Below are the code and all the weights of a small trained network. Each question names an input and a class and asks about switching units off, where a switched-off unit gives its printed mean instead of its output.

import numpy as np


def w(rows, s, z=0):
    codes = np.array(rows[::2]) - 128.0
    scale = np.full(codes.shape[1], s)
    scale[-1] = z or s
    return codes * scale


def norm(h):
    return h / np.sqrt((h * h).mean(-1, keepdims=True) + 1e-5)


def f(y):
    return y / 2 * (1 + np.tanh(0.7978845608 * (y + 0.044715 * y**3)))


def log_softmax(a):
    a = a - a.max(-1, keepdims=True)
    return a - np.log(np.exp(a).sum(-1, keepdims=True))


def net(x, mask):
    res = np.array(x, float).reshape(1, 8) / 4 @ E
    u = 0
    for l in range(4):
        y = f(norm(res) @ A[l][:, :-1].T + A[l][:, -1])
        res = res + np.where(mask[u : u + 7], y, B[l][:, -1]) @ B[l][:, :-1]
        u += 7
    return log_softmax(norm(res)[-1] @ U[:, :-1].T + U[:, -1])


A, B = {}, {}
E = w([
[185,106,146,136,49,75],'x0',
[47,125,205,202,46,148],'x1',
[202,182,134,3,35,185],'x2',
[61,177,87,162,172,103],'x3',
[194,144,53,135,32,178],'x4',
[117,41,87,219,173,144],'x5',
[66,178,201,123,217,175],'x6',
[64,117,97,51,30,53],'x7',
],0.00065)
A[0] = w([
[113,100,107,253,140,159,224],'L0N0',
[107,165,140,118,85,109,163],'L0N1',
[174,78,125,105,161,128,71],'L0N2',
[161,128,96,111,132,128,147],'L0N3',
[121,163,143,116,171,181,121],'L0N4',
[121,189,122,82,181,131,3],'L0N5',
[106,72,168,117,117,83,86],'L0N6',
],0.004,0.00046)
B[0] = w([
[51,212,147,233,109,89,246],'L0N0',
[109,63,80,105,140,99,154],'L0N1',
[167,229,56,119,188,153,139],'L0N2',
[139,172,138,174,136,250,145],'L0N3',
[99,77,104,137,66,113,159],'L0N4',
[74,138,201,127,60,199,155],'L0N5',
[156,178,175,89,164,53,149],'L0N6',
],0.0018,0.0014)
A[1] = w([
[85,74,136,179,226,169,142],'L1N0',
[10,114,154,49,206,51,3],'L1N1',
[192,140,113,18,124,186,144],'L1N2',
[6,70,163,227,216,94,193],'L1N3',
[176,177,54,159,127,192,70],'L1N4',
[182,209,48,228,32,245,202],'L1N5',
[118,45,125,91,81,99,146],'L1N6',
],0.0021,0.00079)
B[1] = w([
[71,143,147,146,80,163,158],'L1N0',
[255,182,136,122,124,126,147],'L1N1',
[91,138,111,202,129,128,167],'L1N2',
[118,154,117,184,164,95,251],'L1N3',
[169,109,96,112,165,122,130],'L1N4',
[140,82,189,114,185,125,206],'L1N5',
[93,148,148,113,133,131,138],'L1N6',
],0.0034,0.0014)
A[2] = w([
[228,114,150,2,79,144,98],'L2N0',
[83,141,169,87,54,59,128],'L2N1',
[81,254,156,83,197,180,166],'L2N2',
[215,57,195,158,141,165,62],'L2N3',
[39,200,198,49,95,117,103],'L2N4',
[120,192,86,139,197,48,254],'L2N5',
[9,194,91,238,89,53,123],'L2N6',
],0.0027,0.00086)
B[2] = w([
[60,127,235,232,223,113,185],'L2N0',
[123,16,99,72,154,166,162],'L2N1',
[63,120,143,184,3,192,193],'L2N2',
[154,227,98,106,164,105,126],'L2N3',
[154,90,97,100,48,153,175],'L2N4',
[109,28,219,68,165,170,215],'L2N5',
[90,133,160,203,230,222,254],'L2N6',
],0.002,0.0017)
A[3] = w([
[58,59,29,83,97,100,253],'L3N0',
[242,151,97,68,48,140,137],'L3N1',
[107,140,222,133,122,141,240],'L3N2',
[180,69,81,195,164,1,194],'L3N3',
[186,122,111,138,174,195,94],'L3N4',
[97,193,183,181,134,154,171],'L3N5',
[211,107,78,170,97,62,63],'L3N6',
],0.0031,0.00048)
B[3] = w([
[183,211,134,61,109,243,162],'L3N0',
[7,31,126,244,230,140,110],'L3N1',
[88,46,73,137,185,43,247],'L3N2',
[9,123,125,146,36,215,212],'L3N3',
[228,150,27,30,147,127,151],'L3N4',
[12,73,42,194,207,128,245],'L3N5',
[16,152,230,160,177,131,96],'L3N6',
],0.0019,0.0013)
U = w([
[168,233,99,107,96,95,52],'0',
[85,109,126,70,21,197,155],'1',
[210,255,72,164,39,32,2],'2',
[121,78,193,98,108,42,131],'3',
[198,224,75,152,64,48,9],'4',
[240,165,41,98,195,175,153],'5',
[186,219,119,143,125,68,52],'6',
[38,115,126,247,210,147,167],'7',
],0.0093,0.0096)

Each question gives the input, the list of numbers given to net, and the class t.
The units are the neurons (one row each of A and B). Each row of codes is followed by its name. A weight is (code - 128) times the scale printed after its matrix; where a second scale follows, it is the last column's (A, B and U).
mask holds one flag per neuron, layer by layer. A switched-off neuron (its flag False) gives its mean, the last column of its row in B, instead of its output. The means were averaged over made-up inputs and are rounded, as every weight is.
A unit's drop is (log p(t) with every unit on - log p(t) with that unit switched off) / (log p(t) with every unit on - log p(t) with every unit switched off).
The circuit of an input: a set's keep is (log p(t) with only the set's units on - log p(t) with every unit switched off) / (log p(t) with every unit on - log p(t) with every unit switched off). Starting from the 12 units with the biggest drops (on a tie, the unit counted first), units are removed one at a time, each time the one whose removal leaves the highest keep (on an exact tie, the one counted first), for as long as the keep stays at least 0.8.
circuit, biggest first: the units of the circuit, biggest drop first
most important unit: the unit with the biggest drop
k most important neurons: the k neurons with the biggest drops, biggest first
k most important neurons of layer l: the k neurons of layer l with the biggest drops, biggest first
input [5,-3,6,-2,-2,-8,-3,-6], class 7: most important unit -> L1N2
input [-7,-2,5,-8,-5,-5,6,-3], class 1: circuit, biggest first -> [L2N6, L2N2]
input [1,3,3,-1,-5,1,-2,4], class 3: 2 most important neurons of layer 1 -> [L1N1, L1N0]
input [-3,-4,-1,3,-3,-7,-6,4], class 1: circuit, biggest first -> [L3N0, L1N3]
input [4,2,2,-2,8,4,-1,-6], class 5: 3 most important neurons -> [L3N4, L1N5, L2N3]
input [4,7,8,7,-6,3,7,1], class 1: 2 most important neurons -> [L2N4, L0N0]
input [-8,3,3,-1,-5,0,-3,-2], class 1: 2 most important neurons of layer 0 -> [L0N5, L0N0]
input [1,-3,-1,-1,-7,-5,2,-2], class 3: circuit, biggest first -> [L2N6, L0N0]
input [-6,1,0,-3,5,-6,-8,-4], class 5: 2 most important neurons -> [L1N5, L3N4]
input [-7,-7,-1,6,-5,6,-7,4], class 5: circuit, biggest first -> [L2N0, L3N0]
input [1,-8,-6,-2,-5,-2,-4,6], class 3: 2 most important neurons -> [L1N1, L2N5]
input [7,-5,-6,5,0,-7,0,-2], class 3: 3 most important neurons -> [L2N5, L0N0, L1N2]
input [-7,-3,1,8,2,-2,-3,6], class 5: circuit, biggest first -> [L3N0, L0N0]
input [1,-5,-2,-5,2,2,-7,5], class 1: 2 most important neurons -> [L3N3, L1N1]
input [-2,-5,4,8,-1,8,0,2], class 5: most important unit -> L2N0
input [8,3,4,-3,7,-5,-8,-1], class 7: 2 most important neurons -> [L3N1, L2N0]
input [-6,-8,-2,0,6,5,2,-1], class 5: 2 most important neurons -> [L2N0, L3N4]
input [3,-4,2,6,8,-6,-7,0], class 7: 2 most important neurons -> [L3N1, L2N6]
input [-1,3,4,4,5,-1,-8,-7], class 5: circuit, biggest first -> [L1N5, L3N4, L2N3]
input [0,4,-7,-7,7,-6,5,4], class 1: 3 most important neurons -> [L2N1, L3N0, L1N5]
input [-2,-3,-5,1,-5,-5,8,8], class 3: 2 most important neurons -> [L1N1, L0N0]
input [-5,-6,7,-3,-8,-5,0,3], class 1: circuit, biggest first -> [L2N2]
input [2,-7,-6,7,8,-1,1,2], class 5: 2 most important neurons -> [L2N0, L1N4]
input [1,-7,-4,-3,8,-3,5,6], class 5: 3 most important neurons of layer 0 -> [L0N3, L0N4, L0N2]
input [7,2,-3,2,-3,-1,-5,4], class 1: 2 most important neurons -> [L3N3, L1N5]
input [2,6,0,-6,-7,-4,6,-1], class 3: 3 most important neurons of layer 0 -> [L0N0, L0N3, L0N6]
input [6,-1,2,-8,-3,-4,-7,1], class 7: 2 most important neurons of layer 1 -> [L1N2, L1N5]
